Each row of numbers stands for one node and depends on some of the facts below. Use the named rows to name the rest.

There are 2 kinds of fact about the nodes: μ, π.
μ(kige, medrus); μ(dimu, flagok); μ(piflor, daflen)
μ(skefas, floskegis); μ(motos, tromi); μ(zegruk, serun)
μ(brezo, roflin); μ(bradre, lutror); μ(stekul, maror)
μ(driles, fodra); μ(flagrun, sator); μ(vogran, fodra)
μ(floskegis, tromi); μ(skiplo, fogetrer); μ(kavifle, vapobor)
μ(sule, fodra); μ(flokozan, gravis); μ(gogruk, sator)
μ(lutror, brisu); μ(vura, daflen); μ(kleklol, lunu)
μ(plova, maror); μ(mavok, gibin); μ(flanan, tistul)
μ(gasul, brezo); μ(sagrol, vapobor); μ(nibro, daflen)
μ(veklen, fogetrer); μ(flagok, fogetrer); μ(grenulo, vapobor)
μ(griplak, flagok); μ(trugrem, fogetrer); μ(koso, fodra)
μ(serun, fogetrer); μ(gibin, maror); μ(griponuk, tromi)
μ(droske, gravis); μ(levem, vudres); μ(klesul, gibin)
μ(plafla, nakon); μ(dradrek, veklen); μ(klutror, brisu)
μ(fule, brisu); μ(lavupa, brisu); μ(fevorer, plova)
μ(zula, maror); μ(daflen, roflin); μ(dunamir, flonur)
μ(dodrel, plova); μ(lifu, tistul); μ(pofes, nakon)
μ(sinul, gibin); μ(turi, klerem); μ(sator, brisu)
μ(mamul, nakon); μ(nebir, plova); μ(porok, brezo)
μ(luta, flonur); μ(vifik, gibin); μ(moteses, vapobor)
μ(skupas, maror); μ(povas, veklen); μ(stapatris, daflen)
μ(vudres, fogetrer); μ(dugum, tistul); μ(gozol, plidre)
μ(megofim, flonur); μ(trolelal, plova); μ(nakon, flonur)
μ(vapobor, flonur); μ(skamer, serun); μ(kegru, vudres)
μ(lunu, tromi); μ(mebutris, fodra); μ(klagru, medrus)
μ(trenal, klerem); μ(fisto, lutror); μ(flazil, sator)
μ(stibra, nakon); μ(pledum, floskegis); μ(skestir, plova)
μ(getras, veklen); μ(griram, brisu); μ(skiflo, vudres)
μ(moda, tromi); μ(klerem, roflin); μ(kodrezus, tromi)
μ(drubru, gibin); μ(klopo, brezo); μ(mimom, nakon)
μ(gratra, flagok); μ(geduk, brezo); μ(fodra, tistul)
μ(flubri, sator); μ(potes, veklen); μ(rudrokli, roflin)
μ(medrus, gravis); μ(dradrider, plidre); μ(plidre, fogetrer)
π(kige, 406); π(dimu, 348); π(piflor, 993)
π(skefas, 406); π(motos, 406); π(zegruk, 895)
π(bradre, 895); π(stekul, 406); π(driles, 895)
π(flagrun, 895); π(vogran, 348); π(skiplo, 895)
π(kavifle, 993); π(sule, 993); π(flokozan, 895)
π(gogruk, 993); π(vura, 406); π(kleklol, 895)
π(mavok, 895); π(flanan, 993); π(gasul, 895)
π(sagrol, 406); π(nibro, 60); π(grenulo, 895)
π(griplak, 406); π(trugrem, 406); π(koso, 60)
π(griponuk, 348); π(droske, 406); π(levem, 406)
π(klesul, 348); π(plafla, 993); π(dradrek, 993)
π(klutror, 406); π(fule, 895); π(lavupa, 60)
π(fevorer, 60); π(zula, 895); π(dunamir, 348)
π(dodrel, 993); π(lifu, 348); π(pofes, 348)
π(sinul, 406); π(turi, 60); π(mamul, 406)
π(nebir, 895); π(porok, 348); π(luta, 406)
π(vifik, 60); π(moteses, 60); π(skupas, 60)
π(povas, 406); π(stapatris, 895); π(dugum, 895)
π(gozol, 348); π(megofim, 895); π(trolelal, 406)
π(skamer, 406); π(kegru, 895); π(mebutris, 406)
π(klagru, 895); π(trenal, 348); π(fisto, 348)
π(flazil, 406); π(stibra, 60); π(pledum, 895)
π(skestir, 348); π(getras, 348); π(griram, 348)
π(skiflo, 60); π(moda, 993); π(kodrezus, 895)
π(drubru, 993); π(klopo, 406); π(mimom, 895)
π(gratra, 895); π(geduk, 993); π(flubri, 60)
π(potes, 895); π(rudrokli, 895); π(dradrider, 895)

Known rows:
[-19  44  24 -30  29 -34 -40  20  29  25  45 -22   1  13 -10  -9 -16  31
  -7  64  32  46 -43  49  15  -5 -25   5  -3  -5   8  42  30]: lunu
[-37 -15 -46  -6  27  16 -33   5  -9 -24 -24  20 -24  -3  38 -44 -35  13
 -39  19  11  39  13  35  42  12  35 -20 -25   2 -15 -20  32]: droske
[ 11  10  43  19 -29 -41   0 -55  -8 -41  62   6  13 -18 -41  11  23  42
 -39 -27   5  39  13 -36   2 -10  13 -34 -47   3 -28  18  44]: dradrek
[ 12 -40  35 -26 -12  19 -34 -43  -5   1  64 -17 -23   3  17  16   2  18
  -6  -5  35 -56   1 -52  -7   6 -11  20  22 -10  27 -15  23]: dradrider
[ 17 -33  31 -43  18  14 -37  12   7   1  18 -14 -16   4   3  23  -3  19
  -9  12  43 -45 -28 -69  -9   7 -14  20  39 -31  27 -21 -10]: rudrokli
[ -5  91   3 -32  41  42 -15  28  58  19  34 -79 -19 -22  41  60 -31 -38
 -46 -15  -6  19   5 -26 -39 -24  28  38 -52  -3  51  25  21]: vogran
[ 48 -47  10 -52  45   5 -52   2   2  24  40 -25 -33  19 -38 -25 -13  24
 -13  -2  29 -53  14 -34 -31   2  -4   5  52 -14  32  -2   3]: nebir
[-27  40 -64  -6  29  25 -14  41  -2 -51 -18 -32 -53   2   7 -38 -44 -32
  -8  26  26  59  31   9  30 -18  45  19 -36   5   2   3  22]: mebutris
[ -6  71   9 -29  44  34 -21  12  59  28  36 -55  -3 -25  47  58 -23 -23
 -49 -18  -9  12  -1 -16 -33 -12  19  21 -39   0  46  12  22]: lifu
[-11  27   6 -21  57 -47 -12  16  53   8  28  -9  15  17  13  -8   5  45
  -4  52   8  23 -18  18   7 -10 -43  34 -26  -3   9  42  29]: vapobor
[  9  28   2 -44  58 -48 -30  10  44  29  24 -28 -16  30 -32 -27 -15  39
 -10  29  31  28 -12  42  15   3 -30  15   7   5  -4  61  30]: plova
[-43   8 -39 -14  35   0 -29  13  14 -36 -57  24   0  -8  24 -18 -22  -9
 -13   6  38  48  -5  -6  53  13  17  -6  13  14 -16 -30   0]: vura
[ -7 -11 -64 -18  65  -5 -42   3   4 -11 -17   9 -29   9 -18 -78 -35  -3
 -17  -3  18  36  48  44  28   8  32 -24  15  30  -8 -10  23]: sinul
[-17  34  20 -24  16 -38 -16 -22  37  13  44 -23  -6  18   4   3  -3  36
  -6  26  35  24 -20  30  31   4 -35  27 -15   9  -7  52  45]: flagok
[  9  27   3 -43  57 -49 -28  10  43  29  25 -28 -15  30 -35 -27 -15  38
 -11  30  31  28 -12  42  15   4 -30  17   8   6  -3  61  30]: gibin
[-17  42  21 -39  37 -46 -18  19  51  11  -5 -16   4  17  -3  15  -5  33
  -8  36  44  36 -50   7  32   6 -42  28   7  -6 -10  45  13]: brezo
[ -5  64   3 -35  32 -26  -8  39  38   1  24 -57 -32  26 -16   1 -21  19
  -5  51  35  45 -23  18  17 -16 -21  47 -29 -13   3  70  30]: fodra
[ -7 -10 -63 -18  64  -5 -42   2   5 -12 -15  10 -28   9 -18 -77 -35  -2
 -17  -5  18  36  48  44  29   7  32 -24  15  30  -7 -11  22]: trolelal

Which node is each row?
No name comes twice in this set of rows, the named rows included.
[-14  40  20 -31  33 -36 -33  20  33  20  38 -24  -2  16  -9  -7 -14  34
  -9  57  31  40 -37  44  18  -2 -28  10  -7  -5   2  46  30]  tromi
[-13  39  17 -37  39 -42 -20  17  47  12   8 -19  -2  19  -3   8  -7  36
  -9  40  40  33 -41  18  30   6 -38  25  -1  -6  -7  47  22]  roflin
[-14  25  15 -35  31 -34 -20  13  34  20  20 -20 -14  22   7  -2 -15  49
 -28  47  25  29 -38  37  24   7 -28  18 -23 -15  -9  53  37]  gravis
[ 10 -66  29 -43  -1  32 -44   4 -22  19  23 -10 -38  10  33   6 -20  52
 -58  24  13 -53 -30 -43 -17  15   3   7  -3 -56  17  -6  19]  klagru
[-47  13 -31   0  23  15 -63  16 -18 -14  15  16  -2 -16  13 -53 -38 -15
 -13  47  20  63   3  54  28  -3  39 -38   5  16   8 -35  23]  skefas
[-43 -28 -44 -11  19  21 -34   4 -19 -15 -32  25 -32   0  53 -45 -43  25
 -61  20   2  36   4  36  41  20  39 -22 -39 -11 -23 -15  39]  kige
[-16  -6 -59 -11  54   2 -39   4   3 -20 -15  10 -24   4   1 -62 -32  -3
 -17   5  18  38  37  40  36   8  32 -18   3  24  -8 -16  25]  stekul
[ 31  52  19   4  -1 -25  12  31  -6 -57  35 -45 -25  -7 -69  10   0  18
 -37  10   7  65   8 -51 -17 -38  34  -4 -70 -27 -11  43  22]  sule
[-11  31   9 -27  49 -42 -17  17  47   9  28 -15   5  19   5  -7   0  42
  -7  49  17  26 -23  24  14  -5 -39  30 -20  -6   2  45  31]  flonur
[ 36 -43  17 -46  33  11 -46   4   1  15  42 -23 -31  14 -22 -11 -11  22
 -13   8  30 -51   3 -39 -23   2  -5   9  40 -22  31  -9   4]  zula
[ 26   4  11 -39  10  34 -21  42  -6 -16  41 -68 -59  13 -15  14 -22  -6
  -3  29  37 -31  -3 -70 -29 -23   9  48   0 -39  43  12   3]  driles
[-17  38   8 -14  74  15 -21  -4  77  31  41  -5  50 -33  80  42   6   0
 -45 -14 -46  -9  17 -33 -56 -18  -6  23 -46   8  57 -15  20]  pofes
[  1  31   6 -38  50 -44 -25  12  42  23  26 -25 -14  25 -20 -17 -12  38
 -11  37  31  29 -20  41  19   3 -30  18  -2   2  -3  56  31]  maror
[ 29  40 -29  42 -30   6   6  77  34  -4  10 -68 -33   5 -21  -1 -20 -41
 -18  33 -14  19 -12  -1  11 -61 -14  45 -24 -40  12  25 -29]  koso

Now the same nodes, written a new way:
Some nodes and their rows:
[-35  -6  11   6 -15 -11  23 -22  -6   0   0   7  -3   8  -8   1  -7  -8
  -9 -22  24   7  27  21  -6 -17 -17  26  32   8  16  15  -3 -26 -27 -17
 -20  -2  -1 -11   3]: dunamir
[-35  -7  11  22 -14 -13  16 -18 -13 -20   6   6  10   4 -15   4   5   0
  -3 -10  13   0  43  17  18  -6 -22   0  27  -4   8  28  -2 -24 -38 -22
  17 -21   0  -3   4]: porok
[ -9 -10  -4  12   0   6   0 -10 -22  16 -11   2  -1  11   2  10 -11   9
  -7   1  13  23  26 -25   9 -12  30  43  20  24   7   5   3   5  29   1
 -40  44  -8   6  -3]: sagrol
[ -7 -11   5  23  -1  10   2  -8 -26  14  -8  10  10  16  -1   4  15   1
  -8  17 -16  27  21 -15   9  -4  50   9  18  18  -4  11  -2  16  15  -6
 -20  36  -4   8  -3]: skamer
[ -8 -13  -2  30   1   3  -8  -6 -28  -5  -6   3  13   7  -6  13   6  18
  -1  15  -1  15  42 -28  33  -1  26  16  16  11  -2  18   4   9  17  -6
  -2  23  -6  14  -2]: klopo
[ -1 -24  -1  18  -7  -7  -4 -10 -14  19  -2   1   5   6 -15   7  24   8
  -7  25   0  24  18 -32 -14 -13  21  38  13  11  -9  27   7  13  23 -16
   2  32 -11   8   6]: flazil
[ -7  -9   6  24   0  11   3  -8 -26  14  -7   9  11  17  -1   3  14  -1
  -9  17 -19  28  20 -16  10  -3  54   7  19  20  -4  11  -4  16  15  -7
 -23  37  -4   9  -2]: povas
[ -4 -26   7  19 -13 -14  -2 -13 -34  10 -15  -7   6  18 -11  11  18  15
  -9  12  -1  16  23  -8  13  -8  35  31   9  17  -4  12   1  19  12  16
  -3  51 -11   6  -9]: droske
[ -7  -2  30   9   0 -10   7   0  13  -8   6   7 -20   3 -31   1   5   6
 -22  -6   1  14 -18 -32 -23   0 -37  -1   0  -4  -5  22 -10 -31  -3 -17
  16   9 -18  27   1]: lavupa
[-13   2  28  15  -9  -6  -2   8  -1 -12   1  15 -27  -1 -31   2 -14  15
 -20 -20   0   8 -16 -22 -16  13  -1 -10   4   2  -2   3 -12 -28 -16 -11
  11  -5 -10  20 -15]: skupas
[-14   8  27  22   9  -2   2   4   0 -31   4   8 -12   3 -25   7 -15  16
 -17 -12   1   7   3 -32  20  11 -34 -20   2  -4   1  16 -13 -34  -9  -9
  17   2 -14  34  -6]: nibro
[-28  17 -21  19   0  -1  19  -1   6   9 -11  11  -4   7   9  -6   1  -5
  -9 -38  49  -1 -19  -4   1  -9 -10   4 -19  16  10   7   5   5   5   0
 -43  -3  -8  19   4]: mimom
[-21  -3  -7  26 -16 -27  18  -5 -10   1 -16  -5   4  17  -6  -5  34   3
 -13 -26  35  -9 -24  18   7  -5  -5 -10 -35   9  -3  16   2  22 -16  22
   3  13 -14  18  -4]: klagru
[-22   5 -18  25  -8  -9  15   8   7   3 -12  20   0   9  10 -10  41  -6
 -19 -36  14  -5  -2   7   3  -8 -21 -10 -32   4 -11   6  12  10  -1 -11
 -17 -33 -14  15  -2]: kodrezus
[-22   1  -9 -12  32  -6  13   6  -6  -2  -3  16 -25   9  -5  -7 -13  35
  -6 -36  11  10 -12  -6  26 -31 -17   6  30  13   6  -4  -2   3 -15 -13
   6  77  -7  -4  12]: plafla
[-21  18   4  22 -15  23  12  15   5 -44  -4   2   1   3   5  23   4  22
  15   4   0  -2  25 -18  17   2 -38 -18   6 -20  22  15 -18  18  -1  -1
  37 -37 -19   1  10]: daflen
[-16   6   6   2 -28  16  18  20  17 -26 -14  17 -14  12  19  13  35   6
  -6 -13 -29   4  26   1 -17 -13 -50   3  -2 -18   8  -4  -9  20  11  -5
  12 -48 -31 -17   2]: tromi
[-19  22  16  12 -17  34  28  12   8 -17  -8  12  -1  18  14   9  19  -6
   5   7 -28  17  -7   2 -17  -1   2 -32  11  -8  19   5 -29  28  -6  -2
   5 -17 -16  -7   9]: veklen

Rows to name:
No name comes twice in this set of rows, the named rows included.
[ -1 -23   0  18  -6  -5  -4  -9 -17  18  -3   2   5   7 -14   7  24   8
  -7  21  -1  23  19 -28  -9 -12  23  37  13  12  -9  23   6  12  23 -14
  -3  31 -10   8   4]  klutror
[-13 -15  -5  -7  23 -18   8   6   0   2   6  14 -19   4 -22 -10  25  33
  -6 -12  -3  10 -19 -10   4 -31 -25  -2  21  -1 -12  18   2  10 -21 -30
  51  61 -10  -2  22]  gogruk
[-14   7  28  20   7  -3   3   3   2 -28   3   9 -14   3 -26   6 -12  16
 -18 -12   2   8   1 -30  16  10 -32 -18   2  -3   1  14 -13 -33  -9  -9
  15   3 -15  32  -7]  turi
[-17 -10  -6  -8  24 -13   9  14  -5 -10  -4  26 -21  11  -4 -10  27  33
 -15 -32 -24   6   4   5  27 -30 -29  -9  18  -1 -15  -4   6   8 -19 -24
  32  45 -14  -9   6]  moda
[-13  12  36  15   8   6  12   2   4 -13   1  15 -14  12 -20  -2  -4  -1
 -24 -11 -16  20 -17 -19  -3   9  -8 -29   5   4  -1   9 -20 -27 -11  -9
  -4  15 -12  29  -6]  skiflo
[ -6  -3  30  10   0 -11   5   0  14  -7   8   6 -20   2 -34   1   7   6
 -23  -3   2  15 -20 -35 -26  -1 -38   0   0  -4  -6  25 -10 -30  -4 -19
  19   8 -19  28   2]  flubri
[-20   0   1  -1  31  -1  16   9 -11  -4   1  24 -13  15  -7 -13  16  25
  -8 -18 -22  15 -18   5  27 -22   6 -33  27   8  -7   2  -8  14 -30 -21
  28  68  -3  -1  12]  dradrek
[-19   1 -17  25  -8 -13  14   0  12  13  -1   9   3   3  -9 -10  41  -6
 -10 -14  34  -1 -27  -9 -20 -10 -18  -3 -28   2  -8  29   8  12  -3 -18
   1 -17 -10  21  13]  flagrun
[  5  -5  -7  15 -16  26  -4 -18 -25  27 -17  15   2   4  -5   1  29  22
  -4  14 -11  16  27 -14  21 -10  20  48  10  11  -9  14  -8   2   8   6
 -14  18   6  12  -5]  mebutris
[-14  -4  21   5 -39 -11  22   1  -7 -26 -22 -18  -8  22  -3  22  26  19
   4   0   1  -2  -5  17 -11  -8 -26   3  -7 -11  21   9 -23  37 -13  44
  42  18 -30 -13  -2]  medrus

